Here is a tiny trained network, its code and every weight. The questions are about switching its units off for an input and a target symbol, where a switched-off unit gives its printed mean instead of its output.

import numpy as np


def w(rows, s, z=0):
    codes = np.array(rows[::2]) - 128.0
    scale = np.full(codes.shape[1], s)
    scale[-1] = z or s
    return codes * scale


def norm(h):
    return h / np.sqrt((h * h).mean(-1, keepdims=True) + 1e-5)


def f(y):
    return y / 2 * (1 + np.tanh(0.7978845608 * (y + 0.044715 * y**3)))


def softmax(a):
    e = np.exp(a - a.max(-1, keepdims=True))
    return e / e.sum(-1, keepdims=True)


def log_softmax(a):
    a = a - a.max(-1, keepdims=True)
    return a - np.log(np.exp(a).sum(-1, keepdims=True))


def net(x, mask):
    ids = ['ΓΘαβδεζηλμξπστψω'.index(c) for c in x.split()]
    T = len(ids)
    res = E[ids] + P[:T]
    u = 0
    for l in range(3):
        r = norm(res)
        for j in range(2):
            rows = slice(2 * j, 2 * j + 2)
            q, k, v = (r @ M[l][rows].T for M in (Q, K, V))
            z = softmax(np.where(np.tri(T) > 0, q @ k.T / 2**0.5, -1e9)) @ v
            o = O[l][rows]
            res = res + np.where(mask[u + j], z, o[:, -1]) @ o[:, :-1]
        u += 2
        y = f(norm(res) @ A[l][:, :-1].T + A[l][:, -1])
        res = res + np.where(mask[u : u + 4], y, B[l][:, -1]) @ B[l][:, :-1]
        u += 4
    return log_softmax(norm(res)[-1] @ U[:, :-1].T + U[:, -1])


Q, K, V, O, A, B = {}, {}, {}, {}, {}, {}
E = w([
[152,115,7,59,195,55],'Γ',
[66,115,64,43,70,95],'Θ',
[87,49,18,145,34,108],'α',
[120,138,54,112,87,91],'β',
[153,142,93,164,206,62],'δ',
[220,205,97,72,131,59],'ε',
[176,181,78,57,33,91],'ζ',
[27,57,81,196,149,123],'η',
[228,129,3,76,91,63],'λ',
[163,155,33,143,32,144],'μ',
[205,188,52,155,109,117],'ξ',
[254,232,52,17,133,98],'π',
[42,55,158,200,115,79],'σ',
[156,204,73,2,175,76],'τ',
[36,119,75,140,120,142],'ψ',
[113,205,167,108,159,89],'ω',
],0.0038)
P = w([
[145,146,127,74,196,104],'0',
[137,158,95,88,219,162],'1',
[63,183,65,157,100,55],'2',
[163,90,175,62,163,68],'3',
[60,173,76,177,88,77],'4',
[134,165,92,110,227,211],'5',
[60,173,76,175,90,78],'6',
[183,46,215,81,143,121],'7',
[58,173,76,178,88,77],'8',
[145,139,128,128,201,253],'9',
[58,171,75,177,87,79],'10',
[227,27,226,97,147,164],'11',
],0.0049)
Q[0] = w([
[162,3,220,98,142,60],'0.h0',
[58,188,74,163,47,20],'0.h0',
[167,136,200,58,132,90],'0.h1',
[80,208,146,108,107,78],'0.h1',
],0.0052)
K[0] = w([
[98,97,104,107,198,254],'0.h0',
[34,211,40,146,124,37],'0.h0',
[133,145,79,159,181,247],'0.h1',
[77,184,57,137,155,83],'0.h1',
],0.006)
V[0] = w([
[99,251,109,147,148,186],'0.h0',
[162,130,73,210,167,147],'0.h0',
[136,105,159,146,82,71],'0.h1',
[107,180,59,220,158,226],'0.h1',
],0.0025)
O[0] = w([
[188,251,60,69,238,212,210],'0.h0',
[92,221,120,97,130,136,164],'0.h0',
[190,100,198,44,108,117,2],'0.h1',
[106,49,168,255,67,184,44],'0.h1',
],0.0017,0.00079)
A[0] = w([
[103,199,130,166,130,25,34],'0.n0',
[170,118,126,39,217,125,114],'0.n1',
[32,255,93,218,49,43,213],'0.n2',
[117,148,108,183,103,81,5],'0.n3',
],0.0044,0.0026)
B[0] = w([
[127,79,101,70,177,112,154],'0.n0',
[100,107,155,180,85,141,198],'0.n1',
[103,137,55,72,162,1,254],'0.n2',
[185,130,100,113,138,153,119],'0.n3',
],0.0067,0.0051)
Q[1] = w([
[145,129,102,182,172,239],'1.h0',
[169,51,222,117,94,158],'1.h0',
[62,210,53,133,167,134],'1.h1',
[148,98,150,115,162,250],'1.h1',
],0.012)
K[1] = w([
[159,77,188,116,104,139],'1.h0',
[131,124,142,138,142,253],'1.h0',
[134,115,148,104,103,13],'1.h1',
[163,71,200,129,101,170],'1.h1',
],0.015)
V[1] = w([
[165,255,178,204,85,114],'1.h0',
[96,158,175,72,91,117],'1.h0',
[63,133,102,87,76,180],'1.h1',
[215,81,20,83,61,132],'1.h1',
],0.0079)
O[1] = w([
[147,157,111,150,122,41,2],'1.h0',
[30,146,180,69,64,30,117],'1.h0',
[2,176,140,113,83,176,109],'1.h1',
[162,106,168,210,60,210,186],'1.h1',
],0.01,0.0051)
A[1] = w([
[196,255,97,66,149,162,125],'1.n0',
[173,89,107,60,117,87,3],'1.n1',
[32,196,173,194,117,219,193],'1.n2',
[146,192,72,29,135,132,115],'1.n3',
],0.0061,0.0022)
B[1] = w([
[2,22,138,186,169,87,147],'1.n0',
[74,83,139,152,5,138,169],'1.n1',
[184,158,2,70,90,18,209],'1.n2',
[164,159,141,205,109,133,252],'1.n3',
],0.0065,0.0028)
Q[2] = w([
[140,134,254,103,117,170],'2.h0',
[117,164,138,149,190,144],'2.h0',
[192,77,129,86,126,164],'2.h1',
[49,108,24,89,83,115],'2.h1',
],0.0094)
K[2] = w([
[153,117,222,78,143,167],'2.h0',
[141,137,162,139,138,88],'2.h0',
[149,68,154,107,105,191],'2.h1',
[93,71,2,114,78,87],'2.h1',
],0.0083)
V[2] = w([
[159,141,19,172,82,198],'2.h0',
[169,158,81,196,2,98],'2.h0',
[230,143,84,40,215,155],'2.h1',
[63,221,99,25,63,202],'2.h1',
],0.0025)
O[2] = w([
[99,151,167,104,141,3,254],'2.h0',
[126,152,60,78,185,178,223],'2.h0',
[168,213,139,114,113,170,149],'2.h1',
[233,117,83,161,161,65,126],'2.h1',
],0.0043,0.0021)
A[2] = w([
[122,106,89,160,95,29,160],'2.n0',
[134,54,138,98,239,73,2],'2.n1',
[151,188,125,254,42,141,129],'2.n2',
[28,189,181,70,136,111,66],'2.n3',
],0.007,0.0063)
B[2] = w([
[151,136,188,133,132,177,253],'2.n0',
[106,60,125,119,11,100,130],'2.n1',
[50,119,125,141,156,70,141],'2.n2',
[150,182,180,185,157,221,143],'2.n3',
],0.011,0.0068)
U = w([
[196,123,98,123,179,205,167],'Γ',
[67,192,140,45,63,180,63],'Θ',
[75,90,42,137,31,181,7],'α',
[190,190,56,42,100,96,76],'β',
[209,39,100,112,134,46,47],'δ',
[226,118,234,147,97,76,4],'ε',
[139,161,176,120,18,79,253],'ζ',
[38,78,73,97,214,130,85],'η',
[185,113,137,252,42,137,2],'λ',
[73,163,57,208,95,81,245],'μ',
[171,152,107,225,223,74,46],'ξ',
[49,99,184,189,162,80,205],'π',
[67,45,178,71,101,119,204],'σ',
[111,185,245,150,163,168,127],'τ',
[65,212,75,99,222,143,53],'ψ',
[120,154,180,38,201,53,198],'ω',
],0.016,0.0032)

Each question gives the input, a string of symbols that net reads in full, and the target symbol t.
The units are the heads (2 rows each of Q, K, V and O) and the neurons (one row each of A and B). Each row of codes is followed by its name. A weight is (code - 128) times the scale printed after its matrix; where a second scale follows, it is the last column's (O, A, B and U).
mask holds one flag per unit, layer by layer, with each layer's heads first. A switched-off unit (its flag False) gives its mean, the last column of its rows in O or B, instead of its output. The means were averaged over made-up inputs and are rounded, as every weight is.
A unit's drop is (log p(t) with every unit on - log p(t) with that unit switched off) / (log p(t) with every unit on - log p(t) with every unit switched off).
The circuit of an input: a set's keep is (log p(t) with only the set's units on - log p(t) with every unit switched off) / (log p(t) with every unit on - log p(t) with every unit switched off). Starting from the 12 units with the biggest drops (on a tie, the unit counted first), units are removed one at a time, each time the one whose removal leaves the highest keep (on an exact tie, the one counted first), for as long as the keep stays at least 0.8.
circuit, biggest first: the units of the circuit, biggest drop first
unit that matters most: the unit with the biggest drop
k most important neurons: the k neurons with the biggest drops, biggest first
top k neurons in layer l: the k neurons of layer l with the biggest drops, biggest first
which heads matter: for each layer, one digit per head in row order, 1 if its drop is at least 0.15 and else 0, layers parted by /
input Γ Θ Γ π λ Γ, target π: which heads matter -> 00 / 11 / 00
input Γ Γ Γ α α μ μ ζ, target μ: 2 most important neurons -> (2.n2 0.n0)
input ω Γ Γ α Γ ω Θ Γ, target ω: unit that matters most -> 0.n2
input Γ ξ λ ω ζ σ Γ Γ α ω, target Γ: which heads matter -> 00 / 01 / 00
input ω ζ ξ δ δ Γ, target δ: circuit, biggest first -> (1.h1 2.n1)
input τ τ λ τ Γ τ Γ α δ ω, target α: circuit, biggest first -> (0.n2 1.h1 1.n2 2.n0)
input Γ ζ λ Γ, target ζ: 3 most important neurons -> (0.n2 1.n2 0.n1)
input Γ Γ τ λ β ξ δ Γ Γ τ α Γ, target τ: 2 most important neurons -> (0.n2 2.n3)
input ω Γ δ Γ Γ η α τ, target η: 3 most important neurons -> (0.n2 1.n0 2.n0)
input ε Γ Γ Γ λ β η, target η: 4 most important neurons -> (0.n2 2.n3 1.n2 1.n3)
input Γ Γ Γ Γ μ τ α Γ σ, target σ: 4 most important neurons -> (0.n2 0.n0 1.n2 2.n0)
input ξ τ Γ Γ μ Θ λ ω τ Θ, target ω: circuit, biggest first -> (0.n2 1.h1)
input μ Γ Γ β δ Γ τ τ, target Γ: circuit, biggest first -> (1.h0 0.n2)
input λ π Γ δ, target π: top neuron in layer 0 -> (0.n2)
input σ δ ω δ ω β, target δ: 2 most important neurons -> (0.n2 2.n1)
input Θ Θ η β τ ψ Γ Θ α Γ, target Θ: circuit, biggest first -> (0.n2 1.h0 1.n2)
input α ω τ τ τ α δ η, target α: 2 most important neurons -> (0.n2 1.n2)
input ε Γ Γ Γ ω ω, target Γ: which heads matter -> 00 / 11 / 00
input τ ω Γ Γ ψ β α Γ Γ ξ β α, target ξ: which heads matter -> 00 / 10 / 00
input β δ η Γ Θ, target Θ: 4 most important neurons -> (0.n2 1.n2 2.n0 2.n2)
input δ Γ Θ ξ, target Γ: circuit, biggest first -> (1.h0 0.n2)
input λ Γ λ α τ σ ψ ζ ψ ε δ Γ, target ε: 2 most important neurons -> (0.n2 2.n0)
input δ Γ Γ σ ζ Γ μ Γ α μ δ, target δ: 3 most important neurons -> (0.n0 2.n3 0.n2)
input Θ ζ δ Γ τ, target τ: circuit, biggest first -> (1.n2)
input α α Γ σ, target α: 2 most important neurons -> (0.n2 1.n2)
input Γ ζ Γ Γ Γ Γ Θ Γ α μ ξ, target ξ: 2 most important neurons -> (0.n2 2.n0)
input β τ α η Γ ζ δ λ ζ ω, target λ: unit that matters most -> 1.h1
input Γ ζ τ ω ψ Γ ψ ε α μ β π, target μ: top 2 neurons in layer 2 -> (2.n2 2.n0)
